Facts:
q105: χ q565
q120: χ q220 q348 q827 q393
q125: χ q188 q274 q455
q141: χ q492 q923
q157: χ q578 q62
q161: χ q976; η q188 q34
q167: χ q578
q176: χ q395 q45; η q388 q157
q188: χ q578 q455
q194: χ q341; η q274 q34 q981
q195: χ q973
q2: χ q167 q157
q202: χ q825; η q358 q581 q133
q203: χ q348
q219: η q860
q258: χ q455 q206
q262: χ q578 q750 q341
q275: χ q274
q289: χ q618
q290: χ q361 q566 q991 q676
q324: χ q604 q338
q334: χ q437 q991
q336: χ q494 q188 q167
q338: χ q220
q339: χ q388 q455
q34: χ q896
q341: η q755
q348: χ q735; η q361 q881
q354: χ q384
q356: η q141
q358: χ q947
q361: χ q722
q367: χ q947 q618 q434
q38: χ q220
q384: χ q167 q455
q386: χ q585
q392: χ q887
q395: η q62
q403: χ q334; η q457
q406: χ q623 q194
q411: χ q618 q167 q819
q413: χ q133
q432: η q457 q927 q99 q62
q434: χ q338
q437: χ q188 q875 q827
q441: χ q947 q393 q607 q969 q290
q442: χ q361 q411 q693 q585
q445: χ q177 q840 q206; η q99
q45: χ q388
q466: χ q875; η q105 q80
q471: χ q90 q413; η q274 q203
q492: χ q827
q494: χ q705; η q585 q455 q62
q506: η q203
q519: χ q289
q523: χ q623 q125
q524: χ q220 q578 q896; η q827
q529: χ q492 q740; η q393 q981
q533: χ q358; η q789 q724 q585 q141
q555: χ q519; η q729 q38
q56: χ q755
q565: χ q494 q991; η q958
q566: χ q991; η q177 q339
q578: χ q455
q581: χ q91
q585: χ q274
q591: χ q578
q595: χ q755 q866; η q367 q740
q607: χ q384 q62 q676
q618: χ q875 q705
q62: χ q188 q455
q623: χ q455
q641: χ q348
q655: χ q386
q657: χ q604 q847; η q531
q665: χ q275
q676: χ q434
q681: χ q578; η q901 q883
q694: χ q585 q434
q705: χ q847
q722: χ q455; η q220
q735: χ q274 q455 q157; η q384 q523
q747: χ q623
q750: χ q705
q754: χ q875; η q89 q531
q764: η q671 q203
q789: χ q896
q793: χ q566 q206
q80: χ q290
q800: χ q338 q455 q62; η q325
q808: χ q947; η q388
q818: χ q623 q945 q356
q819: χ q274 q896
q825: χ q729 q274
q827: χ q220 q578
q840: χ q384 q735 q740; η q901 q99
q847: χ q220 q875 q735
q85: χ q406 q338
q852: χ q997 q578 q120 q105 q750; η q729 q927
q860: χ q902
q866: η q114
q881: χ q578 q676
q883: χ q618 q455 q339
q887: χ q388 q902 q133 q339
q89: χ q120 q750
q896: χ q455; η q195
q901: χ q114
q902: χ q220 q338 q750; η q89 q38
q91: χ q395
q923: χ q735 q591
q929: χ q167 q275
q94: χ q724
q945: χ q220; η q132 q105 q392
q947: χ q623; η q393 q89
q958: χ q927 q641
q964: χ q188 q875 q275; η q997
q967: χ q754
q969: η q361 q37
q970: χ q740
q973: χ q274 q705
q976: χ q188; η q367 q860
q981: χ q969 q750
q99: χ q902 q392
q991: χ q188
q997: χ q623 q840

Known rows:
[  8  23 -17 -18   2  -2   7   4  -2  -8 -17  17 -22   6   6   6   9 -48
   3 -10   9 -27   5  10  -8  -5   1   4   5  -2]: q800
[ 23  -9  -6   4   9  -7  -1   6  23  15  20 -20  -5 -18  19  30 -17  22
   5   3 -18 -26 -18   6 -10   3   1  10  20  -3]: q676
[-15 -26   9  11  -9   8 -23  36   1  10  15  22  17 -10 -10 -30  19   6
  -3   7   5   2  25  12 -11   1  -9  13  15   6]: q348
[ -5  -8  26   8 -47  19 -10  13  26   5   1 -20  -9 -24 -18  13 -14  18
  17   7 -21   8  26   9   7  -5   2   7 -12   0]: q494
[ 10 -22 -34   1  -5   5  10  -4 -11 -12  -6  10  -1  11  39 -24  19 -26
  22 -14  -3  14   0  -6  -6  -5 -26 -17 -16  -3]: q38
[-23 -13   8  18  -1   3 -13  -7  18  -8  39  -6  28  -7 -27  34 -10  23
  -5   7   1  42  15   0  -5  -1  14 -23 -15   3]: q724
[ 23   3  -8   1  -4   9  11  13  24  -2   2 -10 -30  -5  -1  44 -16   0
   3  -5  -2  -3 -55  -7   3   2  11  13  26  -6]: q290
[-12   7 -15 -12 -15   3   7 -12  25 -24  -3 -10  -4   2 -17  30  -5 -23
  -6   2   1 -11  54  10 -14  -4 -17 -10 -34   8]: q789
[ -7 -19   0  -7  45  30  22  -1 -30  -9 -31   5  -6  11   8 -22   5   5
  -5 -12  21  12  30 -26 -19   2   1   4 -26   4]: q203
[ 10   3  -4  19  19  -5 -18 -16  11   0 -22  -5  17  26  -9 -15  -8  11
  -6   9  15  -2 -33 -19  -3   4  15  -6 -21  -4]: q132
[  2 -15 -38  -8  16  -5   3  11   2 -11  10   1   4   6  22  18  16  -4
  -5 -13  11 -27  14  -5 -24   2 -10  15   5  -3]: q997
[-12  -5 -32  15   8  -1 -14  14  23   2  44  -7  14 -17   0  29   9  57
 -20   9 -18 -44 -11   6  13   0   6   4  23  -3]: q206
[ 18   3 -24  -9   0   3   6  13  18  -7  -6  -5 -22   1   6  31  -3  -5
   2  -7   7 -34 -24  -2  -9   3   3  20  18  -4]: q607
[ 43  18 -21   7  17   3  -4  -4  24 -10 -31 -28 -19  12   3  37  -8  10
   2   7  11  -7 -71 -25  -1   1  19   1  -5  -8]: q80
[  0  10  16  -3 -55  20   5  11   6   0 -26  -8 -19   7   2  14  -2  17
  16  -6  14  30 -15 -14  24  -7  18   7   2   0]: q403
[ -1 -22   1  19  -9  13 -10  13   1 -17  14  -2  -4   0  20 -32  -8   1
   5   0   3  -8  30  -1 -18  -1   2  -2  -5   0]: q827
[-20   4  16   7   6  -2  -1  -3 -17   1 -13   7  17  22 -32  14   9  10
 -11   0  20  47 -15 -15  10   5  16  -1  10   0]: q56
[ -7  -1 -22   4   5  12   0  18  -6 -13  -9  16   2  25  -7   1  24  14
 -11  -3  21 -11   4  -5  -4   2  -1   9  -3   0]: q970

Rows:
No name comes twice in this set of rows, the named rows included.
[ -2   7  18  -8   9  33  13   3  -7  11 -20   0 -34  -3 -12   4  16   2
  -2  -1   1  -3  -8  -1  13   2   0   8  -3   0]	q161
[  9 -25 -33  -1  24 -26 -17   4  18  28  52 -22  30 -18  17  14   3  10
  -2  -2 -19 -24 -10  10 -27   0  -7  15   4  -1]	q623
[  3  -3  -2  -2   9   4   5  -1 -14  35   3  31  12  -3  40 -32  12 -26
  26 -10 -37  26   0  13  -4 -13   3 -24 -11  -6]	q902
[-20 -16 -13   5 -33 -18 -19 -23 -21  -1  -6 -19  27  -8  -3  -6  14  30
   4  13  -7   4   9  -1  25   4 -37 -22 -15   3]	q729
[ -4 -10 -18  11  17  -4  -1  -7 -21  -8  -5   5  12  13  -6  17  22   8
   3   2  -3  30 -25 -12  15   3 -13 -24  -3  -1]	q531
[-24 -15 -22  -3  24  32  12  18  -7  10 -47  39 -11  23  -1 -13  56  11
  -5 -13  21   5  15  -6   7  -2 -17  15 -11  -2]	q529
[ 12 -10  14 -10  19 -22  -4  -4   9  18  15 -17  10 -27  17  17 -22  -4
   9   1 -25  -2 -21   4  -5   4  -6   1   8   1]	q434
[-31  15   1  15 -25   5  -5 -11   7  31  41   5  34  -9 -17  15  -4  38
 -12   6 -18  25  11   9  25 -15  23 -23 -12   0]	q395
[  6 -32  -6  -3  38 -15  -2  -1  16  44  -8  -5  13 -21  23  53  17  14
  20  -3 -34  18 -47   0   4   3 -24  17  10  -7]	q947
[  3   2   1   0  -4 -10   8  -2   1 -16  12 -18  -2 -25   4  42 -17  11
  -1  15   4 -17 -34   5   7   9 -13 -12  34   3]	q361
[-11 -19 -30  11 -31   0  -5  -1 -20  -5   8  -3  33   2   7  -7  11  38
   4  -1   5  27  13 -25   8  -3   5 -23 -14   5]	q927
[  1  34 -20  -5   8   6  14 -12  -7   8  30  29   4  12   4 -26  -4 -46
  -8 -10  -2  -4   2  16  -5 -15  29 -32  -2  -5]	q887
[-12  10 -42 -19 -44   5  12  16   3   7 -27  10  -2  18  -4  32  26  13
  -9 -18  33 -12   6 -14  18 -11   5  16  -1  -1]	q445

Now the same objects, written a new way:
Known rows:
[  8  -5   1  19   5  -7  -4  -7  -2  -3  12   7  14  -3  -3   4  -6  -1
  16  -1   1  -2  -3  -2  -3  -2  11   6  -2  10   3 -18  -6   2  -4   0
 -13   8  -2  -5   8   1   4  -1   5   9   7 -11 -16   2  -6  -2]: q437
[  1  -9   5  -9  13 -11  -6  -2   8   0  -7  -2   9   1   1   9  -9   9
  14  -4  -1  -3   9   3  -5  10   2  -3   3  -7  -4  -8   8   4  -5   3
   3   7  -1   2   8  -2  -6   5   1   9   5  -6 -14   1   1   2]: q519
[-15 -27   2 -11   7 -26 -13 -14  12  -6 -35   9   8 -19  -4   8   4 -18
 -14  -3 -10  -5 -24  15  15  -3  -6  11 -41   7  41   7 -12  -4  -1  -3
  -5  -2  -1 -17  -6  -8 -16 -15 -10  18   6  12   1   0  -1  -3]: q203
[  9  -1   0  -1  -6   3   3   2   2  -5   7   5   2 -12   0  -3  -1 -18
  15   0  14  -8 -12  -5   9  -9   5   6   1   6  -4 -11  -7  -2  -2  -1
  -7  -5  13   0   5  -3   6   2   1  -5   2   2 -10  -2  -5  -1]: q290
[-19  -7 -12  -9  -9   3  -1  -4  21   7 -15 -12 -17  -4  11  -5   5 -18
 -20  -1  -7  -2  16   1   4  10 -18 -14   7 -10  -9   6   9  -5   8   9
  -5  -7 -13  -2 -13  -1   7   4  -2   0  -4  24  14  -1   8   1]: q91
[ 24  13 -11 -19  22   7  15  -2 -16   0   7   6  11  -1 -10 -19   1  13
 -18 -13 -16  -5   6  -6  -5  -7   9  -3 -14  -8  -5  22  -2  -7  -9  -3
   4 -18  23   7   3   1 -25  10  -9 -30 -16 -31   6  16  -1   3]: q578
[-25  -7   4 -20   4   3  -8  -6   3  -1 -20   7   1   4   6   7   0  26
   6  -4   9   5   0   0  -1  11   2  -9  -4 -12  -1  -3  -1   1  -6 -10
   3   8  12  -4   5   0   4   4   0  -1  -2   3 -26  12  11   6]: q386
[ -1  -1  -6  23 -15   5   0  -4   1  -4   4   8  -9 -10   2   0  -3 -13
  -5   3  14  -1  -9  -4   8  -6   7   4  -2  12  -2 -11 -18  -5   2  -5
 -21   5  -2  -9   3   1  20  -5   7  -5   2   8 -13   0  -5  -2]: q523
[ -6   3  -4  -3   2  16   5  -1  -2  -3  -5   1  -4   1  -1 -11   1   9
  -3  -3   7  -4  -4  -2   4  -1   4   0  -6  -4 -11   8  -5  -6   1  -8
  -3 -10  12  -4  -4  -1  -1   3  -1 -22  -5  -7  -4   8  -1   3]: q361
[ 23  -1  -4   1  17  -8   7  -4  -1  -3  10   0  10  -3  -6  -7  -9 -12
   5  -2  -4  -6   4  -3  -4  -2   2   3   1  -1   0  -4   3  -2  -5   3
   0  -9   7   4   2  -2  -9  13  -7  -4  -2 -14   1   1  -2   0]: q492
[  2  -6   2  -2  27  -9  -2  -9  -1   1  -1   2  20   3  -4   7  -7  25
   7  -5 -17  -6   9   2 -13   8   8  -3   4  -1   3  -7   8   3  -9   2
   9  10   6   3  16  -1 -13   3  -2   3   1 -19 -11  11   3   5]: q618
[  1   0  -3 -32   2   7   9  11   3  -6  -9   0  -5  -6   3 -15   3  -7
   3  -7  15  -4   0  -3   4   0  -6   0  -8  -7 -15  11   1  -5  -2   0
   2 -19  26   6  -3  -2  -2  10  -5 -17  -4   5  -3   3   3   6]: q177
[-15  14  17  17 -13   9  -5  20  -7  -2   0 -15  11  13   9   6   3   5
  15   5  -2   7   6  12   3  -6 -14   0  13  -8  -4   6  14   5   0  -3
  14  -8 -15  12  -6  -5   7  38 -10  -7   4  31  -7  -2   1   0]: q219
[ 18   2  -4 -11  29 -13   3  -1   3   1  -1  -5  17  -4  -8  -2  -5   8
   9  -8 -16 -11  18   1 -13   8  -1  -6   0 -10   2   2  20   3  -6  12
  12  -3   3   5   4  -4 -19  10  -8  -1  -4 -18  11   1   3   4]: q604
[  8   8   0  -8   4  11   8  13  -9   3   6  -9   6   7  -9 -11  -1  -3
   0   5 -11   3   2   3  -1  -7  -3   2   8   5  -8  15  12   4   7   6
  18 -13   5   3 -14   0 -24 -16  -2 -11  -2 -13  51  -6   0   0]: q356
[ 13  -2  -1 -15  48  -7   5  -5 -14  -1  -7   1  27   9 -10   2 -10  37
   4 -13 -14  -4  18   2 -15  11   5  -7  -5 -16   0  10  17   5 -17   2
  25  -2  26  11  12  -5 -37  14 -12  -9 -10 -36  -6  16  10   8]: q875
[-18  -7   3 -48  13   5  -3  -5   0  -1 -13   3 -10   8   5   5   5  29
  -4  -5   7   6   7  -2  -6  15  -2 -12  -4 -24  -7   6   4   2  -7  -8
  17   7  23   3  -1  -1  -8   5  -1  -4  -5   0 -20  14  16   7]: q729
[ 17   8  -1 -20  22   5   8  10 -11  -5  -3  -3   5   2  -1 -16   2   1
   4  -8   6  -8  -1  -1   1  -2  -6  -2  -7 -13 -12  18   8  -5  -8   1
  11 -20  28   9   0  -6 -10  31 -14 -26  -8  -6  -3   7   2   5]: q740

Rows:
No name comes twice in this set of rows, the named rows included.
[  1   4  21 -34   7 -10   5   1 -25  -3  32   0  -4  25  -9  23 -14  22
   8  -6 -22  10  10   8  -4   5   5  -3  -4 -27   9   7  -3  11  -4   4
  41  28   2  12  -9   6  -6   0   7  20   7 -11  -5 -11  -4   0]	q754
[  7   4   4  -5   6   0   3   8  -2   2   2  -1   0   6  -8  -2  -2  -9
  -1   4 -11   1  -6   9   5  -9  -4   7  -8   1  10  13   4   3   7   4
  16  -4  -4  -2 -12  -2 -17  -8  -5   1   2   0  31 -10  -6  -3]	q194
[  7  10  -1  92   1 -10 -14   2 -10   2  21 -13  35   3   5   9 -14 -10
   2   7 -27  -4  16   9  -4  -6  -1   4  23  11  -1 -14   9  -1  -5   5
 -25  -6 -58   7  14   3  23  51 -13  -1   9  19 -22   2 -13 -10]	q860
[ 16  -6   0  12   7 -18   5 -10  -2   1  28  -1   3   0  -8   9 -11 -18
   1  -2 -21  -7   6  -2  -5   3   9   0   4  -4   4 -16  -1   2  -2  13
  -7  15 -18   0   3   5   5   5   4  19   5 -16   1 -13 -15  -5]	q38
[ -3   0 -18  -7  15   4   5 -10  14  13  -7 -13  -8  -5   1 -13   1   7
 -42  -8 -35   1  28   0  -5  12 -14 -20   3 -15  -6  19  21  -7   3  12
  -4 -17 -18   3 -10   0  -4   9  -7 -12 -14   6  42   7   3  -4]	q133
[-24  -5   4 -28  18   7  -5  -7  -5  -4 -14   7   1   3   2   3   0  46
  -3  -7   6   4   4   2  -5  12   5  -6 -13 -17  -3   7  -1  -1 -11 -14
  12   7  21   1   9  -2 -13   2  -1  -9  -6  -7 -27  19  15   5]	q275
[-11   1  -6  37 -21  -1  -9 -15   1   4   4   6  -7  -5   4   6  -2  -1
 -29   4  -4   3  -4  -5   0  -2   5   1   0  12  13 -14 -16  -4   1  -4
 -24   8 -23 -10  11   5  25  -3   7   8   1  11 -19   3   0  -6]	q883
[  0   3  14  17  -8 -12   0   1 -15   0  25   1   0  15  -5  19 -11   1
   9   6 -19   7   2   6  -2  -1   5   5   7  -2  12  -9  -3  10  -1   6
  17  27 -26   1   0   6   8  -5  11  27  10  -1  -2 -17 -11  -5]	q657
[-21  -8   0 -36  14   8  -1  -6   5   0 -25   7  -1   9   1   1   6  50
   3  -5  15   6   3  -3  -9  14   7  -8  -2 -10 -11   6   6   2  -4 -12
   7   4  26  -2   5  -3 -12 -23   5  -9  -3 -13  -2  19  17   8]	q585
[  1  -3  -2 -14  -5  -5   0   6  20   6 -17  -4 -13  -5  10  -3  10  -5
  13   1  20   0   2  -6  -4   6 -14  -4  10  -1  -6   2  11   5   1   8
   8  -1  14   3   5  -3   1   0  -4  10  -3  13  -4  -6  12   8]	q457
[-15   5 -26 -10   9  21   7  -7   7  10  -8 -13  -6   0  -7 -22  -6  13
 -34  -4 -28   2  27  -2  -5  13  -6 -22   8  -8 -22  19  23  -7  13   5
 -13 -21 -16  -6 -18   0  -8 -18   1 -29 -13  -7  61  15   7   2]	q388
[ 17  11   3  31   7  -4   4   3 -15   6  17  -5  19   4 -11   3  -7   6
   0   6 -28  -2   7   6  -7  -8   7   5  12  11   7   3   9   7   3   6
   1   3 -21   4  -1   2 -17  -7  -1   8   2 -20  31  -7  -6  -4]	q945
[-37   7  -8  14 -30  20  -5   1   9  11  -6 -15 -20   8   6  -1   8  -6
 -22  12  -6  13   8   4   7   5 -11  -8  14   5  -6   2  12  -2  22  -1
  -8   3 -45 -10 -26   2  18 -28  13   6   7  29  50  -5  -3  -4]	q176
[ -5  15   4   4 -15  23   7   5 -18   1   8   6  -9   7  -4  -6   9  18
 -31   3  -1  11  -5   1   2 -12   2   2  -6  10   3  13 -11  -4   6  -9
   8  -9   3  -1  -8   3  -1  -7   3 -13  -6   0  23   5  -2  -4]	q722
[  3   7   8   2   9   6   6   8  -2   9  -6   1   9  11  -7   2   9  34
   5   7   2   5   0   2 -15   2   9   3  10  14   6   6  12  12   1  -3
  19   8  15   3   2   1 -30 -36   7  12  -3 -27  30   1   9   5]	q494

